Below are the code and all the weights of a small trained network. Each question names an input and a class and asks about switching units off, where a switched-off unit gives its printed mean instead of its output.

import numpy as np


def w(rows, s, z=0):
    codes = np.array(rows[::2]) - 128.0
    scale = np.full(codes.shape[1], s)
    scale[-1] = z or s
    return codes * scale


def norm(h):
    return h / np.sqrt((h * h).mean(-1, keepdims=True) + 1e-5)


def f(y):
    return y / 2 * (1 + np.tanh(0.7978845608 * (y + 0.044715 * y**3)))


def log_softmax(a):
    a = a - a.max(-1, keepdims=True)
    return a - np.log(np.exp(a).sum(-1, keepdims=True))


def net(x, mask):
    res = np.array(x, float).reshape(1, 8) / 4 @ E
    u = 0
    for l in range(3):
        y = f(norm(res) @ A[l][:, :-1].T + A[l][:, -1])
        res = res + np.where(mask[u : u + 6], y, B[l][:, -1]) @ B[l][:, :-1]
        u += 6
    return log_softmax(norm(res)[-1] @ U[:, :-1].T + U[:, -1])


A, B = {}, {}
E = w([
[180,100,119,206,107,201,105,162,120,93,128],'x0',
[132,196,113,89,171,29,147,76,248,121,109],'x1',
[29,154,75,117,198,55,69,109,158,84,197],'x2',
[128,153,167,112,121,153,91,79,105,70,159],'x3',
[90,111,97,108,137,116,190,139,91,182,112],'x4',
[197,218,75,95,126,142,126,159,122,144,66],'x5',
[86,47,112,191,150,119,194,112,152,77,184],'x6',
[150,107,164,230,137,59,112,191,144,111,141],'x7',
],0.0014)
A[0] = w([
[132,52,160,177,112,254,80,98,64,39,197,126],'L0N0',
[189,232,103,113,117,195,65,116,119,144,69,42],'L0N1',
[123,132,165,103,112,148,55,87,169,64,174,157],'L0N2',
[58,72,154,151,148,108,150,119,113,124,194,108],'L0N3',
[178,205,132,121,142,58,119,196,156,192,57,2],'L0N4',
[46,142,114,31,110,145,63,185,53,185,137,53],'L0N5',
],0.0025,0.0017)
B[0] = w([
[216,194,107,203,27,115,169,164,74,157,142,252],'L0N0',
[137,5,195,135,97,164,143,187,105,107,156,155],'L0N1',
[132,181,101,158,173,64,207,119,131,103,139,176],'L0N2',
[184,97,160,200,147,131,94,159,106,103,126,173],'L0N3',
[170,157,146,235,95,94,156,119,72,137,121,135],'L0N4',
[91,159,180,110,131,60,167,24,180,157,75,142],'L0N5',
],0.0027,0.002)
A[1] = w([
[193,213,159,154,128,71,71,199,164,172,73,211],'L1N0',
[91,157,4,92,183,118,132,139,179,121,108,6],'L1N1',
[179,114,98,223,120,115,168,176,193,87,134,222],'L1N2',
[170,118,132,179,67,193,64,179,62,121,136,2],'L1N3',
[9,38,145,184,119,162,169,76,102,120,195,145],'L1N4',
[171,177,171,69,75,163,130,54,94,95,131,182],'L1N5',
],0.0027,0.00058)
B[1] = w([
[152,153,89,204,68,136,214,92,18,114,185,223],'L1N0',
[166,177,76,88,136,185,81,201,90,102,211,151],'L1N1',
[80,145,167,43,135,95,119,53,40,123,124,250],'L1N2',
[175,40,101,110,100,162,156,204,102,52,162,238],'L1N3',
[227,127,166,250,60,98,55,205,72,175,160,194],'L1N4',
[158,114,145,150,130,118,206,99,86,113,50,176],'L1N5',
],0.0025,0.0018)
A[2] = w([
[133,136,94,38,132,210,177,118,148,174,27,22],'L2N0',
[36,102,106,95,185,61,173,109,169,173,155,255],'L2N1',
[135,167,208,206,150,63,69,73,187,23,204,20],'L2N2',
[206,86,125,180,44,226,68,253,85,92,143,125],'L2N3',
[57,14,133,219,171,75,119,198,121,124,176,119],'L2N4',
[209,49,184,192,76,148,145,174,163,220,103,153],'L2N5',
],0.0029,0.00075)
B[2] = w([
[57,7,228,93,141,138,69,94,243,121,125,142],'L2N0',
[191,96,109,209,82,233,96,198,108,62,135,158],'L2N1',
[28,155,35,89,182,144,60,164,175,217,133,183],'L2N2',
[232,124,72,53,156,245,206,223,96,2,136,253],'L2N3',
[205,17,229,67,65,219,168,148,126,140,63,184],'L2N4',
[131,164,47,149,173,148,93,166,56,62,199,193],'L2N5',
],0.0027,0.0038)
U = w([
[72,6,168,186,138,132,68,166,183,198,158,28],'0',
[149,219,132,204,76,35,196,54,60,196,79,73],'1',
[91,92,233,21,113,171,146,14,197,127,48,67],'2',
[43,233,1,116,207,101,41,119,195,109,201,123],'3',
[242,82,103,156,86,223,193,210,12,42,151,248],'4',
],0.0052,0.0018)

Each question gives the input, the list of numbers given to net, and the class t.
The units are the neurons (one row each of A and B). Each row of codes is followed by its name. A weight is (code - 128) times the scale printed after its matrix; where a second scale follows, it is the last column's (A, B and U).
mask holds one flag per neuron, layer by layer. A switched-off neuron (its flag False) gives its mean, the last column of its row in B, instead of its output. The means were averaged over made-up inputs and are rounded, as every weight is.
A unit's drop is (log p(t) with every unit on - log p(t) with that unit switched off) / (log p(t) with every unit on - log p(t) with every unit switched off).
The circuit of an input: a set's keep is (log p(t) with only the set's units on - log p(t) with every unit switched off) / (log p(t) with every unit on - log p(t) with every unit switched off). Starting from the 12 units with the biggest drops (on a tie, the unit counted first), units are removed one at a time, each time the one whose removal leaves the highest keep (on an exact tie, the one counted first), for as long as the keep stays at least 0.8.
circuit, biggest first: the units of the circuit, biggest drop first
most important unit: the unit with the biggest drop
top k neurons: the k neurons with the biggest drops, biggest first
k most important neurons of layer l: the k neurons of layer l with the biggest drops, biggest first
input [5,4,4,-7,-6,-8,7,4], class 0: most important unit	L2N4
input [-2,-7,-5,6,1,5,-6,-8], class 2: top 4 neurons	(L2N0; L0N5; L1N4; L0N3)
input [3,3,4,-4,-3,8,4,-3], class 3: 2 most important neurons of layer 1	(L1N3; L1N4)
input [-4,-3,-2,-1,-3,8,-4,-3], class 2: 3 most important neurons of layer 0	(L0N0; L0N5; L0N3)
input [-4,-4,4,4,5,2,4,-8], class 3: top 2 neurons	(L2N4; L2N3)
input [-5,6,0,-2,0,5,-6,7], class 1: circuit, biggest first	(L1N0; L2N3)
input [3,6,1,-7,7,6,5,8], class 1: circuit, biggest first	(L2N3; L1N2)
input [-1,-2,4,-3,5,-3,-7,1], class 1: 3 most important neurons of layer 2	(L2N3; L2N2; L2N4)
input [-8,7,-5,0,-6,-4,3,1], class 3: top 2 neurons	(L2N2; L2N4)
input [0,1,-2,6,-3,0,-2,-2], class 2: circuit, biggest first	(L1N4; L2N5)
input [2,-4,6,-6,4,6,-8,3], class 1: circuit, biggest first	(L0N5; L2N3)
input [1,1,-3,8,7,0,-6,1], class 2: top 3 neurons	(L0N5; L0N0; L1N4)
input [-4,6,-6,-3,2,-8,-4,1], class 1: top 2 neurons	(L2N3; L0N4)
input [1,2,2,4,-4,3,-6,-3], class 2: most important unit	L0N0
input [-6,1,-7,1,-2,-5,-6,7], class 1: top 2 neurons	(L2N3; L1N4)
input [-4,0,-1,5,8,2,-1,3], class 1: top 2 neurons	(L0N4; L2N3)
input [8,5,-1,-4,-2,-1,3,8], class 0: 4 most important neurons of layer 1	(L1N2; L1N4; L1N3; L1N5)
input [-8,-3,7,0,4,-8,-1,5], class 0: top 2 neurons	(L2N4; L2N3)
input [-2,7,0,-7,-4,2,-2,8], class 1: top 2 neurons	(L1N0; L0N4)
input [-6,0,-1,-6,5,-5,-7,5], class 1: top neuron	(L2N3)
input [0,0,4,7,-4,6,-6,0], class 1: 3 most important neurons of layer 1	(L1N5; L1N0; L1N4)
input [3,8,5,0,3,8,-7,6], class 1: 2 most important neurons of layer 2	(L2N3; L2N5)
input [-8,3,-6,-7,2,5,-4,-7], class 2: top 2 neurons	(L2N0; L0N0)
input [1,1,6,0,-3,7,-1,8], class 3: top 2 neurons	(L0N0; L2N2)
input [-6,2,-3,2,0,-8,0,-3], class 0: top 2 neurons	(L2N3; L0N0)
input [5,5,0,-1,-4,8,5,2], class 3: 3 most important neurons of layer 2	(L2N4; L2N3; L2N2)
input [3,-3,2,-3,8,5,-2,0], class 2: 2 most important neurons of layer 2	(L2N0; L2N3)
